Below are the code and all the weights of a small trained network. Each question names an input and a target symbol and asks about switching units off, where a switched-off unit gives its printed mean instead of its output.

import numpy as np


def w(rows, s, z=0):
    codes = np.array(rows[::2]) - 128.0
    scale = np.full(codes.shape[1], s)
    scale[-1] = z or s
    return codes * scale


def f(y):
    return y / 2 * (1 + np.tanh(0.7978845608 * (y + 0.044715 * y**3)))


def softmax(a):
    e = np.exp(a - a.max(-1, keepdims=True))
    return e / e.sum(-1, keepdims=True)


def log_softmax(a):
    a = a - a.max(-1, keepdims=True)
    return a - np.log(np.exp(a).sum(-1, keepdims=True))


def net(x, mask):
    ids = ['βγηθλμξστφω'.index(c) for c in x.split()]
    T = len(ids)
    res = E[ids] + P[:T]
    q, k, v = (res @ M[0].T for M in (Q, K, V))
    z = softmax(np.where(np.tri(T) > 0, q @ k.T / 3**0.5, -1e9)) @ v
    res = res + np.where(mask[0], z, O[0][:, -1]) @ O[0][:, :-1]
    y = f(res @ A[0][:, :-1].T + A[0][:, -1])
    res = res + np.where(mask[1:9], y, B[0][:, -1]) @ B[0][:, :-1]
    return log_softmax(res[-1] @ U[:, :-1].T + U[:, -1])


Q, K, V, O, A, B = {}, {}, {}, {}, {}, {}
E = w([
[187,163,100,144],'β',
[151,127,112,106],'γ',
[80,123,165,70],'η',
[128,43,127,128],'θ',
[128,152,74,100],'λ',
[109,224,79,178],'μ',
[205,163,184,161],'ξ',
[133,161,154,232],'σ',
[144,160,172,165],'τ',
[49,208,74,116],'φ',
[100,56,137,250],'ω',
],0.024)
P = w([
[150,193,209,107],'0',
[89,2,41,241],'1',
[151,208,233,81],'2',
[71,25,25,237],'3',
[138,200,243,77],'4',
[47,23,49,210],'5',
[146,214,242,71],'6',
[24,7,62,190],'7',
[147,214,244,66],'8',
[10,6,75,176],'9',
[150,217,241,64],'10',
[41,17,61,182],'11',
[156,220,231,58],'12',
],0.0063)
Q[0] = w([
[241,167,109,47],'head 0',
[220,130,108,128],'head 0',
[188,102,208,2],'head 0',
],0.0074)
K[0] = w([
[231,134,44,92],'head 0',
[243,125,216,159],'head 0',
[254,107,81,29],'head 0',
],0.0069)
V[0] = w([
[123,52,38,103],'head 0',
[255,143,164,39],'head 0',
[129,181,115,168],'head 0',
],0.0078)
O[0] = w([
[156,136,126,32,108],'head 0',
[160,106,180,2,3],'head 0',
[153,220,158,88,174],'head 0',
],0.0091,0.0059)
A[0] = w([
[116,103,98,60,158],'neuron 0',
[213,125,148,70,6],'neuron 1',
[114,162,156,121,249],'neuron 2',
[178,52,195,175,178],'neuron 3',
[118,156,252,143,131],'neuron 4',
[68,71,104,134,51],'neuron 5',
[89,113,91,142,2],'neuron 6',
[112,109,235,50,3],'neuron 7',
],0.013,0.006)
B[0] = w([
[189,64,105,121,170],'neuron 0',
[72,198,250,116,169],'neuron 1',
[130,139,49,69,216],'neuron 2',
[59,149,84,79,255],'neuron 3',
[189,85,126,164,215],'neuron 4',
[204,171,170,154,191],'neuron 5',
[184,132,133,119,179],'neuron 6',
[104,25,195,164,178],'neuron 7',
],0.014,0.0082)
U = w([
[8,178,151,104,39],'β',
[118,127,202,177,58],'γ',
[138,121,170,119,136],'η',
[174,61,127,162,29],'θ',
[252,95,109,147,111],'λ',
[142,199,183,147,147],'μ',
[177,142,101,71,180],'ξ',
[39,115,153,194,114],'σ',
[47,85,118,139,255],'τ',
[120,176,134,148,184],'φ',
[194,129,146,208,117],'ω',
],0.013,0.006)

Each question gives the input, a string of symbols that net reads in full, and the target symbol t.
The units are the heads (3 rows each of Q, K, V and O) and the neurons (one row each of A and B). Each row of codes is followed by its name. A weight is (code - 128) times the scale printed after its matrix; where a second scale follows, it is the last column's (O, A, B and U).
mask holds one flag per unit, heads first, then neurons. A switched-off unit (its flag False) gives its mean, the last column of its rows in O or B, instead of its output. The means were averaged over made-up inputs and are rounded, as every weight is.
A unit's drop is (log p(t) with every unit on - log p(t) with that unit switched off) / (log p(t) with every unit on - log p(t) with every unit switched off).
The circuit of an input: a set's keep is (log p(t) with only the set's units on - log p(t) with every unit switched off) / (log p(t) with every unit on - log p(t) with every unit switched off). Starting from all 9 units, units are removed one at a time, each time the one whose removal leaves the highest keep (on an exact tie, the one counted first), for as long as the keep stays at least 0.8.
units of the circuit, in order: the units of the circuit, biggest drop first
unit that matters most: the unit with the biggest drop
top k neurons: the k neurons with the biggest drops, biggest first
drop when u is switched off: that unit's drop, to one decimal
input μ μ ω λ, target ω: top 4 neurons : neuron 3; neuron 2; neuron 6; neuron 1
input λ ξ ω μ λ θ η, target θ: units of the circuit, in order : neuron 7; neuron 4; head 0
input ω ω θ λ λ ω ξ μ ξ ω ω φ, target ω: unit that matters most : head 0
input γ λ β γ θ ω β ω β, target μ: units of the circuit, in order : neuron 1; head 0
input φ γ ξ λ ξ λ ω τ σ ω ω μ, target ω: units of the circuit, in order : head 0; neuron 3
input η θ λ θ, target λ: top 4 neurons : neuron 5; neuron 1; neuron 0; neuron 7
input β σ θ λ η ξ θ λ σ η θ, target τ: units of the circuit, in order : neuron 3; head 0; neuron 7
input β λ γ, target η: top 2 neurons : neuron 1; neuron 7
input β λ μ λ λ φ λ ω τ μ, target ω: units of the circuit, in order : head 0; neuron 6
input ω θ λ β λ ω λ θ, target ω: units of the circuit, in order : neuron 5; head 0
input λ ω φ φ, target ω: units of the circuit, in order : head 0; neuron 3; neuron 6
input λ θ φ λ η, target θ: top 3 neurons : neuron 7; neuron 4; neuron 3
input β ξ τ λ β ξ, target ξ: top 3 neurons : neuron 3; neuron 4; neuron 7
input ω ω λ λ ω β, target ω: unit that matters most : neuron 3
input λ ξ θ τ θ λ φ ω β θ, target ω: top 3 neurons : neuron 5; neuron 2; neuron 6
input ξ λ λ λ λ θ, target λ: top 3 neurons : neuron 5; neuron 0; neuron 1
input ω λ λ σ ω λ, target ω: top 3 neurons : neuron 3; neuron 2; neuron 6
input σ λ λ θ ω σ γ, target η: top 3 neurons : neuron 1; neuron 7; neuron 3
input λ λ γ ξ, target ξ: top 3 neurons : neuron 3; neuron 7; neuron 4
input σ β λ φ, target φ: top neuron : neuron 6
input β θ ω ω λ η τ θ λ ω, target ω: drop when neuron 6 is switched off : 0.3
input η λ θ η ω η ξ, target γ: drop when neuron 1 is switched off : 1.3
input θ ξ θ φ, target φ: drop when neuron 0 is switched off : 0.1
